Below is a small trained network, with its code and all its weights. Each question gives an input and a class and asks what happens when units are switched off, that is, made to give their printed mean instead of their output.

import numpy as np


def w(rows, s, z=0):
    codes = np.array(rows[::2]) - 128.0
    scale = np.full(codes.shape[1], s)
    scale[-1] = z or s
    return codes * scale


def norm(h):
    return h / np.sqrt((h * h).mean(-1, keepdims=True) + 1e-5)


def f(y):
    return y / 2 * (1 + np.tanh(0.7978845608 * (y + 0.044715 * y**3)))


def log_softmax(a):
    a = a - a.max(-1, keepdims=True)
    return a - np.log(np.exp(a).sum(-1, keepdims=True))


def net(x, mask):
    res = np.array(x, float).reshape(1, 8) / 4 @ E
    u = 0
    for l in range(2):
        y = f(norm(res) @ A[l][:, :-1].T + A[l][:, -1])
        res = res + np.where(mask[u : u + 8], y, B[l][:, -1]) @ B[l][:, :-1]
        u += 8
    return log_softmax(norm(res)[-1] @ U[:, :-1].T + U[:, -1])


A, B = {}, {}
E = w([
[184,189,135,193,172,95,7,167,159,161,63],'x0',
[154,1,86,121,176,174,162,176,29,106,53],'x1',
[54,145,83,181,177,136,12,180,169,132,45],'x2',
[54,205,174,147,179,157,164,14,219,132,109],'x3',
[115,159,31,34,146,118,111,107,147,192,137],'x4',
[213,122,122,156,129,110,167,78,104,162,144],'x5',
[123,160,143,123,184,137,53,144,116,144,129],'x6',
[135,111,221,155,116,124,179,99,84,69,176],'x7',
],0.00067)
A[0] = w([
[196,50,135,152,67,46,125,200,54,136,173,66],'L0N0',
[152,230,98,142,184,62,98,44,196,217,124,98],'L0N1',
[192,110,63,7,71,87,191,120,111,173,227,71],'L0N2',
[112,189,57,122,120,100,15,189,146,170,81,92],'L0N3',
[182,164,239,215,147,129,49,167,105,80,127,124],'L0N4',
[93,168,140,128,67,152,194,69,185,137,170,26],'L0N5',
[81,66,144,85,112,118,164,179,98,54,149,104],'L0N6',
[183,70,199,128,167,161,221,59,95,58,155,2],'L0N7',
],0.0021,0.00079)
B[0] = w([
[52,125,154,213,175,196,118,91,167,71,82,232],'L0N0',
[130,28,136,153,47,169,149,194,100,50,111,240],'L0N1',
[7,210,75,81,151,148,105,8,10,194,71,255],'L0N2',
[158,68,76,34,88,104,28,169,20,193,245,253],'L0N3',
[103,190,138,81,232,78,190,60,92,169,143,213],'L0N4',
[93,134,183,73,164,49,104,122,195,99,211,157],'L0N5',
[172,131,46,195,53,187,147,139,125,96,103,187],'L0N6',
[110,143,11,50,67,105,31,204,109,190,134,192],'L0N7',
],0.0016,0.00098)
A[1] = w([
[87,70,82,184,95,188,178,165,88,62,63,28],'L1N0',
[75,143,161,115,127,112,195,79,251,75,123,3],'L1N1',
[163,79,69,129,163,171,113,166,58,149,65,183],'L1N2',
[225,125,155,177,149,71,193,81,168,162,72,23],'L1N3',
[115,127,82,171,137,125,17,190,184,139,94,64],'L1N4',
[62,215,150,89,87,69,70,123,176,146,167,116],'L1N5',
[54,68,140,119,190,151,106,159,166,119,74,198],'L1N6',
[139,162,181,156,42,88,176,123,156,70,202,114],'L1N7',
],0.0024,0.0008)
B[1] = w([
[211,59,146,193,60,222,88,58,169,64,81,193],'L1N0',
[159,145,210,157,181,128,92,177,189,54,189,157],'L1N1',
[109,135,199,151,83,149,164,124,255,67,152,252],'L1N2',
[184,115,43,123,58,138,153,208,149,190,21,103],'L1N3',
[132,68,45,3,42,115,137,164,54,164,211,166],'L1N4',
[112,104,95,144,132,212,236,62,96,99,60,184],'L1N5',
[115,169,151,119,113,126,193,13,102,87,208,173],'L1N6',
[73,112,124,59,206,152,104,127,217,96,171,161],'L1N7',
],0.002,0.0018)
U = w([
[193,145,124,147,140,86,177,190,186,184,62,1],'0',
[175,49,119,206,47,201,146,104,122,74,66,162],'1',
[155,69,65,78,84,87,33,254,106,177,178,131],'2',
[55,159,65,52,104,136,165,60,66,171,157,163],'3',
[82,172,210,138,194,119,162,107,225,57,186,159],'4',
[163,192,174,202,195,53,111,152,68,182,88,95],'5',
],0.0072,0.0031)

Each question gives the input, the list of numbers given to net, and the class t.
The units are the neurons (one row each of A and B). Each row of codes is followed by its name. A weight is (code - 128) times the scale printed after its matrix; where a second scale follows, it is the last column's (A, B and U).
mask holds one flag per neuron, layer by layer. A switched-off neuron (its flag False) gives its mean, the last column of its row in B, instead of its output. The means were averaged over made-up inputs and are rounded, as every weight is.
A unit's drop is (log p(t) with every unit on - log p(t) with that unit switched off) / (log p(t) with every unit on - log p(t) with every unit switched off).
The circuit of an input: a set's keep is (log p(t) with only the set's units on - log p(t) with every unit switched off) / (log p(t) with every unit on - log p(t) with every unit switched off). Starting from the 12 units with the biggest drops (on a tie, the unit counted first), units are removed one at a time, each time the one whose removal leaves the highest keep (on an exact tie, the one counted first), for as long as the keep stays at least 0.8.
circuit, biggest first: the units of the circuit, biggest drop first
top k neurons: the k neurons with the biggest drops, biggest first
k most important neurons of layer l: the k neurons of layer l with the biggest drops, biggest first
drop when u is switched off: that unit's drop, to one decimal
input [-2,1,0,6,-1,0,-7,-6], class 4: circuit, biggest first	L1N1
input [-5,1,0,0,-3,1,6,-6], class 1: circuit, biggest first	L0N4, L1N0
input [7,4,-2,-2,-7,-4,1,1], class 5: top 2 neurons	L0N4, L0N1
input [5,-3,-3,3,7,1,3,-3], class 2: circuit, biggest first	L0N1, L0N3
input [-7,-8,4,-8,-3,8,-7,7], class 4: 4 most important neurons of layer 0	L0N3, L0N0, L0N5, L0N1
input [6,-8,1,4,3,4,8,-2], class 2: circuit, biggest first	L0N1, L1N4
input [5,0,-8,-1,2,7,0,2], class 5: top 4 neurons	L1N4, L0N2, L0N3, L1N6
input [5,0,-6,-5,5,-2,-5,0], class 3: top 2 neurons	L0N2, L0N1
input [-8,-6,3,-6,-2,-3,8,0], class 3: circuit, biggest first	L1N2, L1N5
input [7,-3,7,5,-6,7,1,8], class 5: circuit, biggest first	L1N2, L1N0
input [7,8,-2,8,-8,4,-1,0], class 0: top 3 neurons	L1N3, L0N4, L0N2
input [3,3,7,6,-7,4,4,3], class 5: 2 most important neurons of layer 0	L0N4, L0N0
input [3,0,6,7,8,-5,1,7], class 3: circuit, biggest first	L1N4, L1N2
input [6,-3,-3,-6,-1,3,-2,-2], class 5: 2 most important neurons of layer 0	L0N4, L0N7
input [4,4,5,4,-3,-4,-5,-5], class 2: 2 most important neurons of layer 0	L0N3, L0N2
input [8,-1,8,-2,-7,8,-7,-5], class 2: circuit, biggest first	L1N4
input [6,0,-4,-3,-3,-7,-3,2], class 5: 2 most important neurons of layer 0	L0N4, L0N1
input [6,3,1,6,0,-4,8,8], class 5: 2 most important neurons of layer 1	L1N2, L1N7
input [3,1,-1,-4,1,6,2,5], class 5: 3 most important neurons of layer 0	L0N4, L0N1, L0N6
input [1,-4,0,-5,-6,-1,-8,5], class 4: circuit, biggest first	L1N7
input [2,2,-1,-5,-1,-5,3,2], class 1: top 4 neurons	L0N6, L1N0, L0N0, L0N5
input [0,-3,-8,-3,1,8,-6,5], class 3: top 2 neurons	L0N2, L0N7
input [4,-3,-1,3,-7,7,-4,-2], class 0: top 2 neurons	L1N3, L1N2
input [-4,-2,0,-6,-1,-7,-2,-6], class 1: drop when L0N1 is switched off	-0.2
